Here is a tiny trained network, its code and every weight. The questions are about switching its units off for an input and a target symbol, where a switched-off unit gives its printed mean instead of its output.

import numpy as np


def w(rows, s, z=0):
    codes = np.array(rows[::2]) - 128.0
    scale = np.full(codes.shape[1], s)
    scale[-1] = z or s
    return codes * scale


def f(y):
    return np.maximum(y, 0)


def softmax(a):
    e = np.exp(a - a.max(-1, keepdims=True))
    return e / e.sum(-1, keepdims=True)


def log_softmax(a):
    a = a - a.max(-1, keepdims=True)
    return a - np.log(np.exp(a).sum(-1, keepdims=True))


def net(x, mask):
    ids = ['αβγδεζθλμξπψω'.index(c) for c in x.split()]
    T = len(ids)
    res = E[ids] + P[:T]
    r = res
    for j in range(2):
        rows = slice(2 * j, 2 * j + 2)
        q, k, v = (r @ M[0][rows].T for M in (Q, K, V))
        z = softmax(np.where(np.tri(T) > 0, q @ k.T / 2**0.5, -1e9)) @ v
        o = O[0][rows]
        res = res + np.where(mask[j], z, o[:, -1]) @ o[:, :-1]
    y = f(res @ A[0][:, :-1].T + A[0][:, -1])
    res = res + np.where(mask[2:26], y, B[0][:, -1]) @ B[0][:, :-1]
    return log_softmax(res[-1] @ U[:, :-1].T + U[:, -1])


Q, K, V, O, A, B = {}, {}, {}, {}, {}, {}
E = w([
[144,148,218,166],'α',
[152,125,66,118],'β',
[157,141,95,61],'γ',
[57,184,169,65],'δ',
[64,41,144,171],'ε',
[176,129,37,166],'ζ',
[125,94,96,59],'θ',
[154,127,68,116],'λ',
[128,86,36,44],'μ',
[187,186,56,131],'ξ',
[46,253,137,159],'π',
[150,127,65,111],'ψ',
[150,128,73,116],'ω',
],0.012)
P = w([
[118,194,4,89],'0',
[111,168,38,88],'1',
[116,157,64,92],'2',
[114,159,82,97],'3',
[106,155,94,102],'4',
[91,159,92,106],'5',
[73,167,91,109],'6',
[59,173,90,118],'7',
[40,175,79,124],'8',
[31,182,47,117],'9',
],0.004)
Q[0] = w([
[140,68,223,189],'H0',
[147,166,31,82],'H0',
[155,71,225,156],'H1',
[106,152,7,72],'H1',
],0.011)
K[0] = w([
[188,120,30,99],'H0',
[82,114,234,168],'H0',
[166,99,3,78],'H1',
[86,123,231,168],'H1',
],0.013)
V[0] = w([
[110,110,121,241],'H0',
[225,157,128,47],'H0',
[238,66,123,156],'H1',
[92,254,166,129],'H1',
],0.0078)
O[0] = w([
[234,83,158,198,67],'H0',
[52,191,35,113,121],'H0',
[85,87,2,207,5],'H1',
[205,191,143,53,174],'H1',
],0.0078,0.0034)
A[0] = w([
[166,172,205,113,167],'N0',
[107,107,77,176,136],'N1',
[121,126,58,200,142],'N2',
[156,186,235,109,65],'N3',
[150,197,139,99,144],'N4',
[89,61,184,109,191],'N5',
[131,209,136,83,166],'N6',
[92,197,102,192,134],'N7',
[113,101,50,173,91],'N8',
[131,110,160,93,150],'N9',
[92,212,144,195,132],'N10',
[186,133,140,161,188],'N11',
[181,114,126,171,196],'N12',
[136,167,87,91,143],'N13',
[78,47,87,76,149],'N14',
[173,158,236,138,122],'N15',
[183,128,138,177,204],'N16',
[90,167,108,189,140],'N17',
[133,201,93,102,152],'N18',
[193,156,162,157,191],'N19',
[118,71,166,187,85],'N20',
[134,126,124,124,252],'N21',
[110,86,80,177,181],'N22',
[128,137,1,126,119],'N23',
],0.008,0.0047)
B[0] = w([
[168,80,96,54,211],'N0',
[195,74,159,95,167],'N1',
[199,61,152,151,174],'N2',
[178,74,78,65,198],'N3',
[145,186,166,120,215],'N4',
[132,163,249,175,162],'N5',
[127,188,140,112,254],'N6',
[226,110,173,219,160],'N7',
[198,43,117,99,170],'N8',
[181,150,164,123,168],'N9',
[221,54,1,146,149],'N10',
[96,76,165,110,167],'N11',
[46,84,174,128,161],'N12',
[109,194,94,146,229],'N13',
[73,76,113,82,223],'N14',
[162,46,45,77,187],'N15',
[36,83,157,106,164],'N16',
[217,137,204,175,153],'N17',
[130,193,115,152,241],'N18',
[77,69,125,72,183],'N19',
[133,238,76,197,134],'N20',
[55,125,199,142,221],'N21',
[170,60,162,114,183],'N22',
[148,117,37,190,244],'N23',
],0.0064,0.0067)
U = w([
[56,55,20,81,53],'α',
[209,183,120,206,165],'β',
[152,106,116,147,80],'γ',
[31,208,140,168,236],'δ',
[149,108,115,150,104],'ε',
[214,70,119,77,1],'ζ',
[83,1,218,107,246],'θ',
[49,124,129,118,92],'λ',
[218,63,106,165,69],'μ',
[146,112,112,144,79],'ξ',
[126,120,136,138,69],'π',
[141,114,123,150,95],'ψ',
[90,209,219,100,206],'ω',
],0.0066,0.0048)

Each question gives the input, a string of symbols that net reads in full, and the target symbol t.
The units are the heads (2 rows each of Q, K, V and O) and the neurons (one row each of A and B). Each row of codes is followed by its name. A weight is (code - 128) times the scale printed after its matrix; where a second scale follows, it is the last column's (O, A, B and U).
mask holds one flag per unit, heads first, then neurons. A switched-off unit (its flag False) gives its mean, the last column of its rows in O or B, instead of its output. The means were averaged over made-up inputs and are rounded, as every weight is.
A unit's drop is (log p(t) with every unit on - log p(t) with that unit switched off) / (log p(t) with every unit on - log p(t) with every unit switched off).
The circuit of an input: a set's keep is (log p(t) with only the set's units on - log p(t) with every unit switched off) / (log p(t) with every unit on - log p(t) with every unit switched off). Starting from the 12 units with the biggest drops (on a tie, the unit counted first), units are removed one at a time, each time the one whose removal leaves the highest keep (on an exact tie, the one counted first), for as long as the keep stays at least 0.8.
units of the circuit, in order: the units of the circuit, biggest drop first
most important unit: the unit with the biggest drop
top k neurons: the k neurons with the biggest drops, biggest first
which heads matter: for each layer, one digit per head in row order, 1 if its drop is at least 0.15 and else 0, layers parted by /
drop when u is switched off: that unit's drop, to one decimal
input μ μ ε γ, target θ: which heads matter -> 10
input λ μ θ μ π ξ ψ, target ζ: units of the circuit, in order -> [H1; N3; N0]
input μ θ μ, target α: units of the circuit, in order -> [H1; H0; N14]
input μ δ γ ξ ξ δ θ μ π θ, target ζ: units of the circuit, in order -> [H1; N3]
input δ ζ γ, target ω: which heads matter -> 11
input β μ λ π ξ ξ π θ, target ζ: units of the circuit, in order -> [H1; N3; N0]
input μ ε θ, target θ: which heads matter -> 10
input μ π β μ μ, target ζ: which heads matter -> 11
input δ μ ξ θ μ μ γ θ ζ, target ω: which heads matter -> 01
input δ ψ μ ω, target ω: which heads matter -> 11
input μ μ μ γ ζ π, target ζ: top 2 neurons -> [N3; N15]
input γ ξ μ μ, target α: top 2 neurons -> [N14; N23]
input μ μ δ λ μ ξ π, target ζ: which heads matter -> 01
input ε ξ μ μ θ δ γ, target ω: most important unit -> N23
input π μ ψ ξ ψ, target ζ: drop when H0 is switched off -> 0.2
input π ε μ, target θ: drop when N23 is switched off -> 0.2
input π ζ μ γ, target ζ: drop when N10 is switched off -> 0.0
